Here is a tiny trained network, its code and every weight. The questions are about switching its units off for an input and a target symbol, where a switched-off unit gives its printed mean instead of its output.

import numpy as np


def w(rows, s, z=0):
    codes = np.array(rows[::2]) - 128.0
    scale = np.full(codes.shape[1], s)
    scale[-1] = z or s
    return codes * scale


def norm(h):
    return h / np.sqrt((h * h).mean(-1, keepdims=True) + 1e-5)


def f(y):
    return np.maximum(y, 0)


def softmax(a):
    e = np.exp(a - a.max(-1, keepdims=True))
    return e / e.sum(-1, keepdims=True)


def log_softmax(a):
    a = a - a.max(-1, keepdims=True)
    return a - np.log(np.exp(a).sum(-1, keepdims=True))


def net(x, mask):
    ids = ['Πγεζηθμ'.index(c) for c in x.split()]
    T = len(ids)
    res = E[ids] + P[:T]
    r = norm(res)
    for j in range(2):
        rows = slice(3 * j, 3 * j + 3)
        q, k, v = (r @ M[0][rows].T for M in (Q, K, V))
        z = softmax(np.where(np.tri(T) > 0, q @ k.T / 3**0.5, -1e9)) @ v
        o = O[0][rows]
        res = res + np.where(mask[j], z, o[:, -1]) @ o[:, :-1]
    y = f(norm(res) @ A[0][:, :-1].T + A[0][:, -1])
    res = res + np.where(mask[2:6], y, B[0][:, -1]) @ B[0][:, :-1]
    return log_softmax(norm(res)[-1] @ U[:, :-1].T + U[:, -1])


Q, K, V, O, A, B = {}, {}, {}, {}, {}, {}
E = w([
[68,121,44,151,150,152,95,84],'Π',
[127,34,125,144,78,107,124,163],'γ',
[110,84,125,67,180,74,144,65],'ε',
[9,76,140,161,232,64,88,107],'ζ',
[74,109,154,82,125,166,66,110],'η',
[195,95,135,121,200,41,30,67],'θ',
[52,142,135,108,115,43,89,103],'μ',
],0.013)
P = w([
[143,189,195,186,255,154,110,148],'0',
[112,183,162,147,238,135,123,149],'1',
[132,149,156,145,204,134,115,135],'2',
[140,131,153,150,174,151,114,116],'3',
[139,112,153,160,144,151,119,94],'4',
[143,99,149,155,120,148,112,94],'5',
[143,100,144,145,103,149,111,90],'6',
[142,100,137,135,87,148,114,82],'7',
[140,99,115,126,80,137,118,101],'8',
[146,94,106,105,70,142,116,108],'9',
[143,94,94,101,54,144,130,102],'10',
[148,97,80,81,46,146,126,113],'11',
[147,95,67,58,33,149,125,121],'12',
[146,104,55,56,17,138,130,113],'13',
],0.0071)
Q[0] = w([
[100,38,151,197,94,113,129,107],'H0',
[188,247,199,224,173,175,248,215],'H0',
[146,220,205,71,141,113,188,178],'H0',
[60,118,89,102,109,135,83,53],'H1',
[82,128,93,74,179,124,88,82],'H1',
[113,74,113,94,160,159,131,71],'H1',
],0.012)
K[0] = w([
[79,116,91,72,89,149,90,36],'H0',
[126,149,247,212,226,129,98,126],'H0',
[146,135,139,217,221,154,108,171],'H0',
[178,1,62,177,63,190,95,228],'H1',
[186,112,130,184,123,203,158,198],'H1',
[198,114,97,147,40,164,128,101],'H1',
],0.0091)
V[0] = w([
[160,188,14,120,177,183,100,30],'H0',
[138,12,45,139,95,161,165,197],'H0',
[136,231,71,255,50,142,28,188],'H0',
[156,118,68,112,47,134,135,131],'H1',
[116,157,187,145,87,123,215,202],'H1',
[196,141,91,94,108,188,148,140],'H1',
],0.0053)
O[0] = w([
[203,160,163,112,105,114,91,181,239],'H0',
[111,191,161,216,184,71,152,129,145],'H0',
[133,88,95,132,140,69,150,134,34],'H0',
[131,93,164,117,170,176,108,132,105],'H1',
[114,33,159,118,70,139,2,97,4],'H1',
[106,99,112,153,158,144,82,142,38],'H1',
],0.0077,0.0043)
A[0] = w([
[176,96,190,121,125,90,93,138,96],'N0',
[111,148,153,114,231,89,128,107,54],'N1',
[56,132,160,105,109,124,129,171,214],'N2',
[135,2,127,93,135,117,57,130,5],'N3',
],0.0095,0.0022)
B[0] = w([
[226,106,77,170,185,117,2,76,168],'N0',
[64,33,137,111,116,151,118,147,253],'N1',
[164,146,195,228,141,150,59,86,197],'N2',
[158,152,60,78,99,132,172,9,188],'N3',
],0.009,0.006)
U = w([
[242,80,136,124,157,66,66,142,58],'Π',
[37,29,151,169,139,132,89,162,74],'γ',
[165,145,203,148,74,234,62,152,201],'ε',
[92,189,161,135,68,13,113,63,57],'ζ',
[169,70,132,167,33,127,173,116,249],'η',
[112,173,29,158,153,153,144,119,189],'θ',
[130,69,118,2,65,137,206,94,221],'μ',
],0.0066,0.0013)

Each question gives the input, a string of symbols that net reads in full, and the target symbol t.
The units are the heads (3 rows each of Q, K, V and O) and the neurons (one row each of A and B). Each row of codes is followed by its name. A weight is (code - 128) times the scale printed after its matrix; where a second scale follows, it is the last column's (O, A, B and U).
mask holds one flag per unit, heads first, then neurons. A switched-off unit (its flag False) gives its mean, the last column of its rows in O or B, instead of its output. The means were averaged over made-up inputs and are rounded, as every weight is.
A unit's drop is (log p(t) with every unit on - log p(t) with that unit switched off) / (log p(t) with every unit on - log p(t) with every unit switched off).
The circuit of an input: a set's keep is (log p(t) with only the set's units on - log p(t) with every unit switched off) / (log p(t) with every unit on - log p(t) with every unit switched off). Starting from all 6 units, units are removed one at a time, each time the one whose removal leaves the highest keep (on an exact tie, the one counted first), for as long as the keep stays at least 0.8.
circuit, biggest first: the units of the circuit, biggest drop first
k most important neurons: the k neurons with the biggest drops, biggest first
drop of u: that unit's drop, to one decimal
input Π ε γ μ Π, target μ: circuit, biggest first -> H0; H1; N3
input ε θ ζ Π γ ζ μ ε μ Π ζ μ ζ, target μ: 2 most important neurons -> N3; N0
input μ ζ ε, target μ: most important neuron -> N2
input Π γ η θ Π η η Π Π ζ, target Π: circuit, biggest first -> H0; N0
input ε ζ γ ε Π Π μ Π Π η μ Π ζ, target Π: circuit, biggest first -> H1; H0; N0
input Π ε γ η γ θ ζ μ γ γ Π θ γ ε, target γ: circuit, biggest first -> H0; H1; N1
input μ ζ ε μ η Π γ Π θ η ζ ε Π, target ε: 2 most important neurons -> N3; N1
input η Π γ θ, target γ: circuit, biggest first -> H0; N1
input η ζ θ μ θ η Π γ Π Π ζ Π Π ε, target Π: circuit, biggest first -> H0; H1
input η Π ζ γ ε, target γ: circuit, biggest first -> N1; N3
input Π θ γ μ ε μ ζ ζ ζ γ, target ζ: circuit, biggest first -> H0; N1
input Π ζ θ γ Π, target γ: circuit, biggest first -> H0; H1; N3; N1
input Π Π γ Π, target γ: 2 most important neurons -> N3; N1
input ε θ Π γ Π γ μ μ μ ζ ζ ζ, target μ: circuit, biggest first -> N3; H0
input ε μ η γ Π ζ Π ε Π, target ε: 3 most important neurons -> N3; N1; N0
input μ ζ γ γ μ γ ε Π μ, target Π: most important neuron -> N0
input ζ Π γ Π Π η, target Π: drop of H1 -> -0.1
input ζ γ ε Π Π μ, target Π: drop of N0 -> 0.4
input η γ η, target γ: drop of N3 -> 0.1
input γ θ η ζ ζ γ θ θ ζ Π η ζ γ μ, target γ: most important neuron -> N3
